Here is a tiny trained network, its code and every weight. The questions are about switching its units off for an input and a class, where a switched-off unit gives its printed mean instead of its output.

import numpy as np


def w(rows, s, z=0):
    codes = np.array(rows[::2]) - 128.0
    scale = np.full(codes.shape[1], s)
    scale[-1] = z or s
    return codes * scale


def f(y):
    return y / 2 * (1 + np.tanh(0.7978845608 * (y + 0.044715 * y**3)))


def log_softmax(a):
    a = a - a.max(-1, keepdims=True)
    return a - np.log(np.exp(a).sum(-1, keepdims=True))


def net(x, mask):
    res = np.array(x, float).reshape(1, 6) / 4 @ E
    y = f(res @ A[0][:, :-1].T + A[0][:, -1])
    res = res + np.where(mask, y, B[0][:, -1]) @ B[0][:, :-1]
    return log_softmax(res[-1] @ U[:, :-1].T + U[:, -1])


A, B = {}, {}
E = w([
[128,128,128,128,127,129,129,129,128],'x0',
[129,128,127,127,128,127,129,129,129],'x1',
[58,163,52,125,255,133,122,115,99],'x2',
[80,30,117,112,143,164,179,137,169],'x3',
[127,129,128,126,128,127,129,125,129],'x4',
[98,70,166,124,140,10,47,141,69],'x5',
],0.014)
A[0] = w([
[125,175,112,124,157,161,149,130,137,159],'N0',
[153,151,134,129,87,167,165,133,151,216],'N1',
[96,5,118,127,143,152,172,121,153,147],'N2',
[124,153,104,132,151,168,153,131,138,125],'N3',
[101,120,118,126,192,106,104,123,105,2],'N4',
[126,167,114,117,153,163,154,129,139,126],'N5',
[143,92,163,124,86,101,119,128,128,113],'N6',
[138,154,109,121,142,113,127,124,129,158],'N7',
[125,96,111,135,151,141,138,126,134,78],'N8',
[132,118,157,123,104,103,116,120,132,204],'N9',
[153,130,144,123,95,173,139,122,135,196],'N10',
],0.03,0.0081)
B[0] = w([
[97,90,130,178,150,177,131,82,128,200],'N0',
[98,214,121,88,171,111,104,180,127,219],'N1',
[118,47,147,4,139,140,142,153,139,251],'N2',
[198,88,102,126,148,113,135,116,131,194],'N3',
[96,206,135,92,165,123,115,168,132,201],'N4',
[142,86,122,158,112,141,154,95,138,193],'N5',
[121,62,136,157,60,150,133,111,128,202],'N6',
[105,148,100,163,112,148,128,137,135,159],'N7',
[156,89,110,109,140,93,116,148,119,158],'N8',
[179,164,146,141,100,106,142,83,121,185],'N9',
[89,171,137,107,142,102,107,170,116,196],'N10',
],0.032)
U = w([
[89,254,124,167,155,100,45,155,110,253],'0',
[74,148,154,60,163,111,95,220,159,136],'1',
[125,150,85,209,154,188,121,72,143,89],'2',
[169,68,115,102,172,158,163,123,176,41],'3',
[191,156,157,199,41,90,98,93,103,137],'4',
[100,56,205,105,51,160,153,129,158,42],'5',
],0.009,0.0053)

Each question gives the input, the list of numbers given to net, and the class t.
The units are the neurons (one row each of A and B). Each row of codes is followed by its name. A weight is (code - 128) times the scale printed after its matrix; where a second scale follows, it is the last column's (A, B and U).
mask holds one flag per neuron, in row order. A switched-off neuron (its flag False) gives its mean, the last column of its row in B, instead of its output. The means were averaged over made-up inputs and are rounded, as every weight is.
A unit's drop is (log p(t) with every unit on - log p(t) with that unit switched off) / (log p(t) with every unit on - log p(t) with every unit switched off).
The circuit of an input: a set's keep is (log p(t) with only the set's units on - log p(t) with every unit switched off) / (log p(t) with every unit on - log p(t) with every unit switched off). Starting from all 11 units, units are removed one at a time, each time the one whose removal leaves the highest keep (on an exact tie, the one counted first), for as long as the keep stays at least 0.8.
units of the circuit, in order: the units of the circuit, biggest drop first
most important unit: the unit with the biggest drop
k most important neurons: the k neurons with the biggest drops, biggest first
drop of u: that unit's drop, to one decimal
input [-5,-1,1,6,4,-7], class 3: units of the circuit, in order	(N3)
input [0,0,2,-7,2,-7], class 2: 2 most important neurons	(N0; N2)
input [3,2,8,-2,2,-5], class 2: 2 most important neurons	(N2; N0)
input [-3,-2,-5,-5,8,8], class 4: 2 most important neurons	(N2; N9)
input [2,8,5,0,-5,0], class 2: 3 most important neurons	(N2; N1; N10)
input [-1,2,1,3,-2,-5], class 3: 4 most important neurons	(N3; N5; N4; N0)
input [-7,7,1,-8,8,1], class 0: 3 most important neurons	(N2; N6; N5)
input [5,-2,1,0,-2,8], class 0: 2 most important neurons	(N2; N4)
input [1,1,5,0,-4,1], class 0: 3 most important neurons	(N2; N4; N6)
input [-5,5,-2,-6,8,-6], class 0: 2 most important neurons	(N2; N1)
input [3,0,0,-8,-6,1], class 4: 2 most important neurons	(N1; N2)
input [-5,-6,-5,0,-3,1], class 4: 2 most important neurons	(N2; N6)
input [3,4,-6,-4,-1,3], class 4: 2 most important neurons	(N2; N9)
input [-6,3,1,1,-5,-2], class 3: units of the circuit, in order	(N4)
input [6,7,7,-3,-8,-8], class 2: 2 most important neurons	(N2; N0)
input [5,-2,1,-5,8,-3], class 2: 2 most important neurons	(N2; N4)
input [-5,-7,-4,6,-5,1], class 5: 2 most important neurons	(N6; N4)
input [-1,3,-2,2,4,5], class 5: drop of N8	0.0
input [2,-6,2,-3,7,4], class 0: drop of N2	0.9
input [-2,4,-1,8,-1,2], class 5: drop of N1	0.2
input [-1,0,-6,5,3,2], class 5: drop of N6	1.5
input [8,4,-6,1,2,7], class 5: most important unit	N6
